Below are the code and all the weights of a small trained network. Each question names an input and a class and asks about switching units off, where a switched-off unit gives its printed mean instead of its output.

import numpy as np


def w(rows, s, z=0):
    codes = np.array(rows[::2]) - 128.0
    scale = np.full(codes.shape[1], s)
    scale[-1] = z or s
    return codes * scale


def f(y):
    return y / 2 * (1 + np.tanh(0.7978845608 * (y + 0.044715 * y**3)))


def log_softmax(a):
    a = a - a.max(-1, keepdims=True)
    return a - np.log(np.exp(a).sum(-1, keepdims=True))


def net(x, mask):
    res = np.array(x, float).reshape(1, 5) / 4 @ E
    y = f(res @ A[0][:, :-1].T + A[0][:, -1])
    res = res + np.where(mask, y, B[0][:, -1]) @ B[0][:, :-1]
    return log_softmax(res[-1] @ U[:, :-1].T + U[:, -1])


A, B = {}, {}
E = w([
[141,119,80,140,55,50,114,206,99,140],'x0',
[170,150,90,154,180,219,141,133,2,134],'x1',
[132,214,175,203,58,84,132,151,144,138],'x2',
[129,77,124,188,50,134,132,58,74,163],'x3',
[144,66,128,191,141,185,124,170,73,152],'x4',
],0.0088)
A[0] = w([
[125,75,108,93,127,97,121,163,186,123,46],'N0',
[132,252,158,124,212,214,134,113,121,120,149],'N1',
[132,138,119,186,125,175,123,145,70,130,125],'N2',
[134,191,158,125,125,140,125,57,126,128,147],'N3',
[116,117,135,124,139,136,133,65,132,136,57],'N4',
[138,238,84,84,98,64,130,159,78,124,151],'N5',
[126,183,175,120,230,185,126,227,199,118,93],'N6',
[126,130,144,149,107,127,114,115,116,130,77],'N7',
[131,165,137,157,104,122,127,83,151,132,3],'N8',
[116,115,142,40,137,71,124,86,254,120,75],'N9',
[120,179,202,206,102,134,134,70,208,130,107],'N10',
[139,100,121,174,111,172,125,185,44,138,62],'N11',
[132,95,104,59,250,240,129,91,96,120,220],'N12',
[123,168,101,132,118,157,131,101,140,124,177],'N13',
[130,187,148,126,116,87,131,121,171,125,62],'N14',
[144,115,152,138,112,111,123,106,108,122,76],'N15',
],0.018,0.0059)
B[0] = w([
[133,141,167,142,137,84,117,96,154,132,167],'N0',
[125,143,168,192,134,68,120,120,155,134,197],'N1',
[121,118,157,180,117,137,140,140,119,125,184],'N2',
[123,131,154,158,120,110,122,142,125,127,157],'N3',
[142,138,142,96,130,144,125,122,129,123,144],'N4',
[129,123,112,73,132,29,115,122,144,123,182],'N5',
[133,115,52,64,112,137,133,121,101,120,192],'N6',
[130,108,121,135,162,158,130,121,121,120,135],'N7',
[140,127,161,137,113,144,118,132,140,104,140],'N8',
[134,135,135,210,131,76,137,156,111,124,228],'N9',
[125,110,182,115,134,92,123,130,134,133,182],'N10',
[135,135,159,196,135,118,141,131,121,121,193],'N11',
[124,124,253,82,128,142,118,128,145,130,250],'N12',
[131,125,132,120,146,125,142,173,127,116,143],'N13',
[126,131,108,108,139,191,138,118,116,133,168],'N14',
[121,147,123,119,146,151,145,124,136,151,133],'N15',
],0.028,0.026)
U = w([
[98,139,62,157,75,217,142,13,158,182,97],'0',
[140,118,254,184,132,62,131,187,168,80,212],'1',
[145,168,18,141,120,41,131,145,156,69,123],'2',
[141,142,131,250,102,248,199,160,72,108,3],'3',
[98,210,110,119,169,190,111,162,181,65,36],'4',
[138,113,193,6,111,160,96,126,183,88,65],'5',
],0.0049,0.0056)

Each question gives the input, the list of numbers given to net, and the class t.
The units are the neurons (one row each of A and B). Each row of codes is followed by its name. A weight is (code - 128) times the scale printed after its matrix; where a second scale follows, it is the last column's (A, B and U).
mask holds one flag per neuron, in row order. A switched-off neuron (its flag False) gives its mean, the last column of its row in B, instead of its output. The means were averaged over made-up inputs and are rounded, as every weight is.
A unit's drop is (log p(t) with every unit on - log p(t) with that unit switched off) / (log p(t) with every unit on - log p(t) with every unit switched off).
The circuit of an input: a set's keep is (log p(t) with only the set's units on - log p(t) with every unit switched off) / (log p(t) with every unit on - log p(t) with every unit switched off). Starting from the 12 units with the biggest drops (on a tie, the unit counted first), units are removed one at a time, each time the one whose removal leaves the highest keep (on an exact tie, the one counted first), for as long as the keep stays at least 0.8.
units of the circuit, in order: the units of the circuit, biggest drop first
most important unit: the unit with the biggest drop
top k neurons: the k neurons with the biggest drops, biggest first
drop of u: that unit's drop, to one decimal
input [2,2,-8,-7,-1], class 5: top 2 neurons	[N6 N11]
input [7,5,1,0,-3], class 2: units of the circuit, in order	[N12 N5]
input [8,7,5,-3,-4], class 2: units of the circuit, in order	[N12 N5]
input [2,-6,-3,-7,5], class 2: units of the circuit, in order	[N12 N6]
input [4,6,1,-4,-4], class 2: top 2 neurons	[N12 N5]
input [0,5,1,-7,-3], class 5: most important unit	N6
input [1,-5,-3,-7,1], class 2: units of the circuit, in order	[N6 N12]
input [4,3,8,-8,7], class 2: units of the circuit, in order	[N12 N6]
input [3,-5,6,-4,2], class 2: drop of N5	0.1
input [-3,0,-4,-5,6], class 5: drop of N6	0.3
input [8,8,-1,5,6], class 3: drop of N1	0.1
